Rows, each with its class
[  2.2 -39.8 -11.6   5.9 -19.6  -0.9  22.1  48.5  -8.3  -9.9  -7.6 -13.0
   5.6  -4.9  15.6 -16.8  -5.7  -7.4 -11.9   8.7  -0.8 -16.7 -18.6  -4.7
   2.2  12.5  19.1  12.4  20.7   0.5  69.3   2.1  -0.7  -6.7 -12.2  12.9
  49.5  -0.7  -8.8   3.3 -14.0 -11.1  -7.3  10.8  12.3   8.7   0.2   2.9] : T
[ -6.6 -14.3   0.4  -3.8  12.5  10.2 -10.3  -8.8  -0.6 -23.0  -4.8 -21.1
  -5.9  -8.5  -6.9  33.9 -14.2   2.8  -6.9   2.0   9.9   6.4 -18.3  -4.6
 -16.8   4.2 -36.3  -4.8  -3.6  -2.5   5.9  -8.8  -3.7   4.4   0.0  -4.5
  37.6  20.8  -0.4  -4.1  -6.5   0.3 -11.5  12.9  -6.1  -2.2 -14.1  -2.2] : H
[ -6.9  -2.7   4.5   5.5 -10.9 -12.4   9.1  22.4   3.9   9.2   3.5  -7.9
   6.1  -3.1  19.1   0.4   9.6   8.7   0.0  17.7   7.8 -14.5  -2.7  28.7
   5.7 -10.8  29.1  10.8   1.8  17.5  28.8  -3.8  12.5  17.4  -9.4  10.5
 -19.0  -5.9 -11.7  -6.2 -21.4  10.3  -8.6  20.2   0.3  -1.6   4.3  10.5] : T
[ -5.3 -13.8  -3.4  11.1 -17.8  -4.5   8.6   9.5 -14.8  20.7   8.4  -8.2
  -8.9  -3.8 -17.5  10.3   7.3   1.1  20.0   2.4  -2.8  12.0   6.1  23.2
  -1.1   1.4 -27.2  38.4   1.5  -2.5 -55.9   3.3   4.5 -27.1  22.0   9.5
 -31.6   0.9  -3.0  -2.1   6.4  -6.7  -2.5  -2.6   0.2  -7.9   0.1  -4.1] : K
[ 27.8   2.4  13.3   8.3 -20.8   0.8 -14.4  22.5 -12.2  42.1  11.6 -10.8
   8.7  -6.0  12.5 -30.3   6.9   4.5  13.3   0.1   2.5 -28.7  13.4  -2.3
  13.3  -7.1  66.5  -1.0 -10.2   8.3  24.4  -2.9   2.2 -13.6 -16.6 -19.6
   4.6 -18.8 -20.1   1.5  -7.5 -18.7 -10.6   3.9  -0.4  16.0  13.0   8.4] : T
[  6.4  -6.4   8.6  -9.3  -8.2  11.1 -27.3  38.5  -2.8   4.8   2.0 -22.1
 -12.9  -3.2 -18.5  19.2  -7.6 -16.5  -7.2 -12.6  11.8  -8.2  -5.7  -6.5
   3.5  -8.5  -7.6   1.4  -9.8  -3.4  -2.3   2.1   3.5 -16.3   7.1  -2.7
 -13.1   9.1   3.2   9.8   3.9 -39.9 -14.8   1.5  -6.7   0.9   3.4   9.2] : K
[ -3.6   8.6  -4.9  -6.7 -11.2   8.0 -18.7  41.3 -15.4  12.8  -0.2  -5.2
  -3.5  -1.8 -26.0  -9.5 -17.2 -16.6   2.2 -25.0   5.3  10.0  -1.1  -9.1
  13.3   2.5   0.4  13.7  -1.2 -15.1 -38.8   3.2  -4.7 -42.2  15.9  -4.1
 -34.6  -9.0  -5.2   6.7  20.7 -44.9  -8.9 -12.4   3.2   4.4   2.2  23.1] : T
[ 39.6  -3.8   5.5  15.2 -15.0  16.4  -0.3  18.3 -31.9   2.7   2.5 -10.8
  -7.5  -6.5  -0.3 -20.5   8.1  -9.0  10.6 -10.2   0.9 -23.1   9.6   5.8
  10.2   9.5  -4.1  22.9  -8.2 -14.1  39.4   0.3  -2.2 -24.6  -7.2  -0.3
  10.8  -9.7 -15.4  -8.6   1.5 -10.8 -11.8 -13.8  -1.4  19.4   5.7  10.9] : T
[ -9.8  -1.7 -20.1  -7.5  18.0   6.6  -9.4  28.8   7.3 -19.4   0.4  -0.5
  12.4   0.9  -8.2 -10.4 -15.4 -10.7 -10.6 -10.5  11.0  -5.0 -12.8  -0.3
  22.6  -7.0  24.8 -15.3   0.4   6.7  25.4  -2.5   0.3 -12.0  -2.6   9.8
 -35.3   2.5 -23.9   5.3 -11.8  -3.9 -12.4  13.1  11.9  -5.9   5.0  21.1] : T
[ 43.9   9.1  42.1  26.0 -17.2   9.3  24.3 -40.6  -1.8 -12.6 -16.9 -15.6
  -2.7  -2.1  30.7  18.6  30.9  20.3   8.2  35.4  -2.4 -34.4  15.5  42.5
 -17.9   4.9 -46.4  13.4 -23.7   2.5  89.5 -17.1   9.4  74.6 -12.7  19.9
  45.5  12.8   6.7 -33.0 -20.8  57.5 -18.9   6.1 -18.2  20.3  -9.9 -26.3] : H
